Each row is followed by its class.
[   8    9  144  -81   71   66  -75  -12   98  135  -56   70   -8   43
  -35 -123  -19    2  115 -215  -34  -25   68  104  181   60   39 -272
 -179 -269 -147  -85]
Marer
[-156   78  125  -50  180  -29  -58 -146  117  -85   41  -13  141  238
  146   53   18  -72  -60 -271  -62   36   97 -180  204  178   75 -161
 -189 -252 -196 -253]
merul
[-156  -28   72 -213   96    2 -197   45   53   53   35   53  134  169
 -117   55  -80  -36  108  -86  -50 -116  149   15  174   32  -48 -243
  -47 -213 -104 -267]
satuf
[ -49   37  205 -267  203  141  -86  -83   57   11  -47  201  -15   59
  -80  -93 -104  -70   89 -286 -107  -29   58  135  288 -109  -76 -390
 -225 -204   61 -223]
rora
[-186   21  134 -106   53  -16 -208 -178   73   -5   90   35  -43    0
   73   91  -51  -37   65  -90 -177   -4   33  -59  178   19   38 -236
 -198 -134 -196 -227]
satuf
[-115   66 -128 -103  108   84  -57  -29    3 -175   70   37  -22  -77
  108  142  -36  -15  -18   17   77   22  -47 -133   -6  206   15   36
  136 -185   97    0]
Marer
[-270   -6 -110 -153   83  -71  -73  105   71  -86  -40  194    8   44
   56   -9  -91   92   99   38   31   51   28   94  115  -60  -30  -79
  264 -149   55  139]
ger
[ -36  -32  -93 -259  -38  229 -176  112  -56    3 -105  147   82 -246
  -86 -122  -51  107   87   13    3 -189  166   46   47  -98 -131 -262
   52   38  108 -425]
vobo
[-151   54 -118 -239  113   97 -240   68   48  -80   38   29  -21 -140
   13  113  -79  146  149  -66   26   70   83   34  -18   10   51   40
  359 -132  -41 -124]
zegug
[ -98   88  -52 -222   21   53 -246   80   -7  230 -108   12  176 -335
 -165   94  135  413  214   66   69  -73  158  -33 -103   20 -117  141
  418   70  117 -345]
satuf
[ -60  -45   22 -383   -4 -101 -380  -31  -28   43  -55   27 -143 -207
 -128  322  -17   -6  -14   20    8   25   36  -10  -45  393   43 -108
  216  -64  -47 -247]
faso
[ 452  373  -54 -146  516  108  279 -152   -2   36   50  312   83 -213
 -230  -72  135  -82  -32  193  -28  176 -445 -168  -78 -249   17  660
 -154 -203  365  369]
satuf
[ 220   53  -16 -210  -58  201 -166   -3  -43  136 -107  218  137 -231
  -13 -139    3  107  -14  132 -141 -150   37   13   54  -98 -146 -135
  -20   43   21 -324]
ger
[  -7   14  146  -60   62   -8 -103  -60   77   79   56   63   35   52
   44   43   -4  -53   93 -102  -47  -65   48   -5  101   26  -56 -134
 -157 -154 -122 -120]
ger
[  51   90    8 -350  138  148 -134  132 -118   59 -198   72   34 -289
 -121  -20  -18  264  109  -15   42 -239    7   89   16  -98   44 -216
  -12  124  184 -282]
ger
[ 106  126   30 -319  359   82  -12  283   18  -78   -7  308   67   99
 -213  287 -130   -5 -163  153  205 -208 -229   63   30  -50  167  -22
  162 -235  260 -187]
toge
[-138   27   39   12   55    3 -133   99  -82  328   -7   89  288  -49
  187   36  -35    5   27 -124  199 -247  302  -29  126   93   10   27
  -11   83  -19  -45]
Marer
[ -19  -20 -103 -266  -21  135 -202   87  -32   36  -57   26  160 -107
 -114  -27  -12  105   43  107    7 -137  127   21   22  -98 -156  -47
  234   60   31 -393]
bonu
[ -43 -120   20 -394 -261 -121 -479  -79  -45  297 -177  378  -16 -399
 -254  -93  145  159  299  283 -133  -63  271  338    4  239  -39 -373
  147  244  -61 -425]
faso
[  17   -5  -66 -180  -36  155 -187   -4  -32   48 -100  144   61 -195
   14  -60    0   98   55   97  -23 -208   69   54   44   14 -128 -212
   58   85  122 -392]
bizem
[-141   12  -85 -376  -13  234 -186  176  -60  -69  -29   22  127 -160
 -153 -158  -15  113  116   84   14 -119  240  131   57 -104 -128 -261
  218  -23   75 -464]
vobo
[-107   -1  120 -182  171  -77  -86   43    8  131  -46 -111   45   89
 -107   31  -18  113  174  -67   25 -133   38  167  123   64  -49 -128
   82 -270  -52  -27]
bizem
[ -18   45 -132 -235   10  216 -164  131   -4   16    4  116  138 -148
  -78  -61  -36  129  105   84  -30 -151  112   52   27 -152 -105 -193
   54    9   60 -434]
bizem
[-110   31  -36 -312   34  355 -192  -54  -52  -71   -8  -38  216 -436
  -52   -6  104   85  121  -78  -92 -196  176 -120   25 -176 -218 -191
  136  100   77 -704]
bonu
[ 118  -75  101 -353  -83  158  -73  207    4   44 -134   17  302  -39
 -325  -74   56  197   50  164  -95  -21  123  126  -73 -387 -292  -49
  468  273   17  -41]
satuf
[   0   36  -31  -95   83  -86   -8  -45   51  147   84   82  178  124
   29  -21  -19   71  123 -193  -38  -42   93   24  107  -33   12 -155
 -104 -185    6  -24]
bizem
[-225   84  -28 -127  106   28 -137  106   -9  -22   77   82   13  -43
   10   76  -56   73  131  -51   83  -66  114   73   59   58  -67    3
  282 -151   69  -62]
toge
[ 171   22  -43 -225   15  298 -155   70  -92   35   -8  123  -43 -275
 -162    3 -104   93   57   38 -130 -139    1  -18  -74 -139 -152  -38
   53  129  158 -350]
zegug
[-325    8  -12  -51  -25  -43 -164  -82  -54  -12 -171  162 -140 -328
  -77  105  -38  265  138   47   -8  -71  -30   74  110   42 -188  -48
  228   94  120   48]
faso
[ 122  -26  422  -62  103   22   97  406  122  108 -162  251 -235  190
 -192   72  -27  202  327 -216  -34 -106  104  170   67    7  -51 -218
  248 -125 -483 -302]
merul
[-351  314  237  -39  269  -69   42  138   15   94   50   16  -38 -139
  -14   57  148  183  245 -301  159   -2  198  139   83  223   61   99
  393 -279   73   28]
zegug
[  83   12  -62 -182 -120  204 -263 -110  -93 -109 -118  205   62 -250
  -86  -50  -66  130   63  234  -95 -272   53   49  106  -63 -376 -142
   77  130   36 -508]
satuf
[-340   69 -415 -100  100 -108 -159   26  -23 -178   82  194   -4 -152
  278  102 -232    4  128  266 -116    7  -20   45  130  -68  -59  -60
  268 -291   78 -181]
Gak
[ -32  -12   65 -110  129   32  -96   75   82  148  -12   67  123  189
  -86  -17  -14   36  114 -120   51 -116   84   45  161   93   -7 -124
  -18 -296  -99 -160]
satuf
[-279   -3    1 -257   -2  241 -253   52 -103    0  -96  168  109 -305
 -174 -138  -40  151  112   83   29 -263  254  -44   90  -96 -197  -83
  -38   68   35 -398]
rora
[-230  107  -15 -129   93  -19  -38    4   28 -184  -10   37  -80 -147
  107   62   16  -70   91  -95   44   23   26   14   39   61  -35  -55
  289  -93  134  -16]
faso
[ -51   -5  -94 -247  -58  235 -222  128  -42   45  -20   83  153 -200
  -21 -109  -31  136  123   74  -56 -143  218   60    1  -68 -183 -185
  153   -4   62 -431]
ger
[-120   71 -134 -358   -4  298 -108   93  -49 -120   88   31  201 -162
  -15 -351   59   74  143   58  185 -104  338  279  -40  -39   14 -343
   21 -140  392 -375]
rora
[-130  129  251 -146  152  108 -206 -123   78   79   -3 -106  -27 -136
   37  143   44  105  284 -187 -160   24   89   72  150  -45  -45 -358
  -38  -86  -64 -439]
ger
[-150  144 -308   74  183 -218   -9  111  179 -107  -49  247   89   91
 -100  349  -33   99   -7  390  128  138 -334 -126   25  -62   64  567
  727 -227    0  178]
Marer
[-105   16  -54 -284   46  183 -206  132  -27   34  -69  103   98 -242
  -85  -67  -40  123   91   49   -7 -155  108   80   59 -165 -116 -104
  146   23   55 -370]
ger
[  89   30 -184 -318   24  139 -156  -14 -138   15  -56 -258  227 -299
  -81  130  110  174   40  236   -3  -29   12  -62 -152 -142  -66   20
  234  353  216 -320]
Gak
[ -99   19  -83 -295  -71  242 -234  -31  -19  -62    1   34  110 -233
  -38  -47   50   85   61  104  -44  -55  174   13   40   10 -147 -267
  117   38  109 -585]
faso
[ -24  -17  -89 -267  -54  309 -256   -3   27  -75   -7   73   23 -227
  -69  -40   -6   90   82   12  -37 -110  100  -14    9  -58 -159 -201
  105   53   25 -478]
bizem
[ -19  -13  116  -70   42 -109  -28   40  116  100  -10  168    7  186
    8 -126  -16  -52   57 -126   42  -32   59  107  149   58  129 -196
 -199 -239 -185  208]
merul
[  43  -15   81  -94   32   37 -110  -23   32  144   -9  207  -26  118
  -94 -145  -55  -42   65  -91  -50   -1   91  144  224   29   29 -246
 -233 -156 -143  -86]
toge
[ -10  -46 -239 -322  -66  124 -236   31  -41   11   13  171  162 -155
 -156  -81  -74  120  130  211 -130  -56  147   95   -9 -124  -95 -221
  134  -15  109 -429]
Gak
[ -90  102  215 -189  189  -37 -128   69  116   -8  -64  237 -105   41
  -96   13  -78 -108   80 -240  -27 -135   30   72  194  -47  -27 -215
 -129 -129 -124 -266]
bizem
[-275   24  -54 -119  148   50  -65   52   34 -182  109  -20  -16  -17
   47  123  -35    9   85  -88   92  -55    5  -55   51   50  -52   14
  118 -134   15   19]
zegug
[  48  -11   35 -121  173   85  -77  -18   78   84   67   44   89  274
 -178    1  -41  -53   40  -68  -13  -51  -21   -4  160   53  -20  -87
 -225 -249 -120 -150]
bizem
[ -80   57 -147 -226   13  207  -31   68   29 -158    9   46  210  -53
   -2 -171   23   61  -17   89    0  -61   96  -40   85 -200 -126  -64
  152 -117   49 -444]
rora
[  64  -30  -17 -295  -26  156 -135   40   22   24  -53   90  274  -37
 -140 -100    2  139   48   86  -70 -110   95    1   17 -210 -219  -91
  149  125   47 -271]
Marer
[-151  -21 -168 -200  -54  133 -249 -113  -78   71   17 -112  495 -168
  -37   65   98  159  147  118  -75 -268  173  -72   73 -112 -134 -158
  128   95   75 -538]
rora
[ -97   -3  -16 -329  -33  208 -235  100  -48   25  -47  194   53 -188
 -133  -61  -30  160  105  128  -56 -191  120   77   89  -46 -130 -203
  150   -4    2 -476]
rora
[-165  122  -59 -146  157   58  -74   77   -3  -64   89   53   56  -41
  -41   88  -31   20  122  -66   83  -52   52  -43   56    4  -39   57
  168 -156   47  -23]
vobo
[-154  114 -187 -121  134  -36  -63   55   12 -127   66   60    9  -65
  104  101  -82   59   66    4   69   84   -9  -13   15   -7  -34  138
  246 -178   86  107]
ger
[-199   93  -70 -149  128   94  -34   54    3 -116   75   39   19  -27
   52   36  -20   35   93  -28   61   -7   20    9   69   24  -24   -2
  205 -189   98    2]
rora
[ 899 -194   60  -17 -153   56  283 -319 -174  142  -85 -364  137  249
 -161  -17  -77   76  -13 -261 -548  -15 -366   84   81 -405 -255 -273
 -222  306 -156  276]
bizem
[ -50   54  -64 -222  -48  209 -196   76  -47  -13   -3    9   86 -173
  -26  -94  -13   62   67   57  -72  -87  164   48   21  -69 -138 -202
  100   85   85 -438]
vobo
[  17  -25 -156 -159 -140  171 -203  -71   29  -63   -8  119  173 -184
   18   -6   30   21   21  123  -73  -85  101 -144  -82  -88 -150  -97
  178  122  133 -300]
bonu
[-138   59 -177 -141   59  281 -259   21 -109   16  105 -121  -62 -271
  151   58  -94 -121  129  -28 -177   91  103  -69   31  152   23  -61
   91 -135 -113  -65]
faso
[-185   37    0 -253  140   36  -95   51  -68 -141   88  -26  -71  -87
  -25  187  -75  -16   83  -70    2  -77   37  -16   43   39  -77  -89
  146  -71   36 -164]
bonu
[-299   96   19 -103  154  -36  -20   44  -26 -147  143  -81  193   52
   37  109   11   -5   26 -113  113  -99  160  -83   14  126  -75  124
  178 -186    8  -65]
faso
[  76  -70 -271 -289  -62  202 -195   63  -19  -75 -117  109  182 -138
 -185  -95  -45  187  106   88   23 -166   45   39   26 -120 -159 -133
  129    3   36 -363]
faso
[  -2   53 -133 -238   80  363 -319  108  -58  -46 -148   75  242 -208
 -112   70 -115   55   54   55  -35 -328   22  -16  133 -221 -137 -175
  113  116   51 -525]
ger
[-160  270  148 -201  223  213   52   -9   14  -53  106  -10  -38 -287
   89    7   54  131  113 -262  157    4   30   32   85 -128 -110  -41
  116  -76  298   30]
Marer
[  72   85  192 -129   -2   47 -194  -31  -17  433   43  120 -102   27
   81 -117  -30    2  157   85 -270  158  230  281  240  243   64 -418
  -45 -357 -130 -382]
ger
[  92   35  152 -143  165   48   26   60   87  149  -78  156   -9  117
 -186  -81   -5   76  104 -101   25   -2   -3  107  133 -106  -76  -20
  102 -158  -12  -67]
Gak
[   5   62   14 -174    0  294 -168   44   39   14 -151  130  107 -114
  -17  -80   22  164   38  107  -11 -148   33   53  150 -130 -114 -192
  178   30   32 -488]
rora
[-283  -74 -330 -221 -131  143 -354  -90    7 -363  149  129  -30 -209
  244  112 -194 -177 -127    3  -33   -1  129 -283  -80  144  -49  -61
  154  -84   91 -145]
ger
[-231   59   62 -205   57   87 -167  -68   17  -11   30  342  254  -85
  -97  -84  -38   -1   51  138 -232 -172  147   34  130 -171 -176 -124
  299  -72  191 -504]
vobo
[-150  -23 -182 -307   14  215 -295  202  -61   -1   67  -71  260  -21
 -161  -18  -50   66   79  201   39 -213  153   37    7  -83 -197    9
  194   52   44 -399]
ger
[ 125  -12  -13 -119  142   24  -89   13   36  146   11   92   88  263
 -141   -3 -131  -16  139  -98  -56  -57  -21   70  185  -77 -107  -34
 -126 -190  -84  -97]
rora
[-238   96  -10  -48  159  -68   -1   51   61  -33    9   97   54   33
   46  120   -9  107   73  -13  115   29    9   22  108    7  -52   77
  298 -166   97  102]
satuf
[  14  -54  -61 -161   84  -21 -124  -13   92   17   25   76   90  177
  -52  -72  -67  -66   71  -14  -31  -35  -37  121  200  -74   31 -224
 -169 -275 -149  -55]
toge
[  33   -9  177  -82   44  -15  -87   -2   77  160  -12   -1   90  147
    9  -26  -14  -35   59 -179  -47  -24   95   73  180  -19   51 -269
 -215 -144 -224   14]
satuf
[  68    4  160 -136   86  -36  -78  -11   29  128   21  -37   73  191
  -65   17    5  -64   82  -93  -66  -94   50   61  156   85  -29 -196
 -112 -182 -139 -171]
satuf
[ -34   -1  -60 -223  -64  201 -281   -5   -9  138  -88  118  165 -256
 -100 -124   38  121  118   17  -33 -133  192   43   63  -56 -125 -166
   96   61   42 -432]
vobo
